Look-ups in named tables: a row name and a column name give one cell, copied from the table.

vibuf =
	sovol	rubifi	tok	ger	nopodod	mil	kuleg	nuniman	kav
fila	677	659	468	380	513	528	484	533	303
kan	499	816	245	652	709	719	456	646	387
vobuve	767	625	599	549	483	589	614	763	914
vikaze	502	541	687	519	450	903	400	676	697
nor	631	760	593	875	431	467	627	603	543
zes	445	718	700	646	693	329	623	665	514
fiponob	570	665	499	635	528	657	678	786	773
vonafor	578	720	624	863	625	630	916	586	397
mabon	477	614	616	735	825	468	700	898	701
vanokof	431	850	784	604	640	439	462	444	716
seg	501	695	824	596	687	429	882	775	677
gobeluf	685	720	526	822	331	679	659	724	946
pazo	675	753	847	496	580	651	478	490	742

kan, kav: 387
fila, ger: 380
mabon, kav: 701
nor, sovol: 631
seg, rubifi: 695
vikaze, kuleg: 400
fila, tok: 468
vanokof, kav: 716
fiponob, mil: 657
fila, mil: 528
fila, nuniman: 533
nor, tok: 593
mabon, nopodod: 825
vobuve, mil: 589
vanokof, rubifi: 850
mabon, nuniman: 898
vikaze, nuniman: 676
pazo, ger: 496
Which row has the largest kuleg? vonafor

midonuk.csv
,ridaki,ret
kir,-5652,-4389
mariliz,-3022,4876
bip,923,-2073
nemor,-1707,-2073
lovi,-3022,-4389
magop,923,-2073
nop,-3022,4876
nidotir,-3022,-4389
lep,2238,-9022
dag,-4337,7193
palofuz,-392,-2073
tav,-1707,-4389
vozubo,-392,-4389

bip, ridaki => 923
mariliz, ret => 4876
lep, ret => -9022
palofuz, ridaki => -392
kir, ret => -4389
tav, ret => -4389
nop, ret => 4876
magop, ridaki => 923

zin =
cols = zolefu, viged, dil, tepuzan
bir: [45362, 60260, 64656, 71087]
fom: [60205, 71526, 78434, 54357]
zala: [59914, 76794, 64334, 60202]
pogod: [73679, 40213, 36814, 68363]
tiretu: [61147, 69928, 53920, 62925]
vod: [34103, 62711, 46497, 64503]
zigip: [77185, 73455, 46823, 65481]
reka: [28903, 71198, 54428, 73880]
luzeka: [55939, 59166, 67681, 79496]
merifu: [6567, 58042, 69152, 66538]
volup: [73659, 61381, 85300, 64679]
gika: [78288, 55555, 68040, 66799]

zolefu of tiretu is 61147
dil of vod is 46497
tepuzan of zala is 60202
dil of luzeka is 67681
zolefu of fom is 60205
tepuzan of tiretu is 62925
tepuzan of zigip is 65481

redesud:
         pudi  tumos  dimerer  segozi  lomaler   kuf  buzovak  fuduk
bufi      3.0    1.6      5.8    -0.7      1.6   4.0     -1.3    3.8
zerumez   0.7    4.6     -6.9     3.9      9.2  -1.5      3.8    5.4
pizin     6.2    2.3     -0.8     6.8      2.0   7.2      5.9    7.8
fofe      2.3    3.8      3.7     2.9      2.4   2.9      4.1    1.3
mopira    2.5    4.8      1.9     2.6      4.3   3.5      4.9    3.3
pusuroz   4.6    5.3      3.8     9.0      5.4   2.6      8.8    1.8

bufi, fuduk => 3.8
zerumez, pudi => 0.7
bufi, tumos => 1.6
pizin, kuf => 7.2
pizin, tumos => 2.3
mopira, segozi => 2.6
Which row has the largest lomaler? zerumez

gar
cols = tago, bil, fuzopof
pezal: [150, 194, 131]
ganu: [108, 111, 57]
nizazi: [102, 137, 164]
riz: [123, 131, 144]
div: [82, 117, 121]
tudu: [145, 100, 102]
vilusu: [109, 127, 143]
nata: [170, 107, 176]
rak: [84, 123, 84]
rosot: [160, 108, 111]
gazab: [141, 120, 195]
nel: [131, 141, 141]

What is the bil of nel in gar?
141
What is the fuzopof of nata in gar?
176
What is the fuzopof of ganu in gar?
57
What is the fuzopof of rak in gar?
84
What is the tago of gazab in gar?
141
What is the fuzopof of pezal in gar?
131
What is the fuzopof of div in gar?
121
What is the bil of tudu in gar?
100

gilu
         gemegim  gab  kuz  begomob  vov  tinu  fik  nul  rolufil  ruvo
zibin        117  193  114       40  100   168  110   77       83   135
peg           89  106  168      148   97   108  127   57       83    66
dumitol       51   92  133      144  133   127   76   56       83   123
dufug        165   86   57       67   97    89  148  201       83   138
pum          113  168  179      152  128   107   72   30       83    67
vuvuzo       152  142  123      138  116    92   99  130       83    80
muligu        61  118  163      137  124   135   84   40       83    89
gal           73  116  153      114  100   138  125   64       83    84

What is the gab of vuvuzo in gilu?
142
What is the rolufil of zibin in gilu?
83
What is the nul of muligu in gilu?
40
What is the begomob of gal in gilu?
114
What is the nul of dumitol in gilu?
56
What is the kuz of peg in gilu?
168
What is the rolufil of dumitol in gilu?
83
What is the gemegim of dufug in gilu?
165
What is the vov of vuvuzo in gilu?
116

Table pof
|  | ninili | pipeb | bazazu | gub | vum |
|---|---|---|---|---|---|
| guno | 57 | 69 | 92 | 66 | 168 |
| turon | 115 | 63 | 118 | 93 | 56 |
| regeb | 73 | 51 | 152 | 74 | 203 |
| kufub | 80 | 82 | 85 | 46 | 114 |
| gome | 73 | 171 | 63 | 43 | 119 |
| ven | 69 | 85 | 104 | 67 | 72 |
| vabok | 45 | 46 | 51 | 142 | 55 |
| belavi | 70 | 77 | 41 | 76 | 47 |
| raz | 212 | 50 | 40 | 78 | 122 |
| vafup | 57 | 51 | 47 | 55 | 72 |

What is the gub of ven in pof?
67
What is the bazazu of vafup in pof?
47
What is the bazazu of gome in pof?
63
What is the pipeb of ven in pof?
85
What is the bazazu of vabok in pof?
51
What is the vum of guno in pof?
168
What is the ninili of vafup in pof?
57
What is the vum of raz in pof?
122
What is the bazazu of kufub in pof?
85
What is the pipeb of belavi in pof?
77
What is the vum of vabok in pof?
55
What is the bazazu of regeb in pof?
152
What is the ninili of gome in pof?
73
Row with the largest ninili: raz

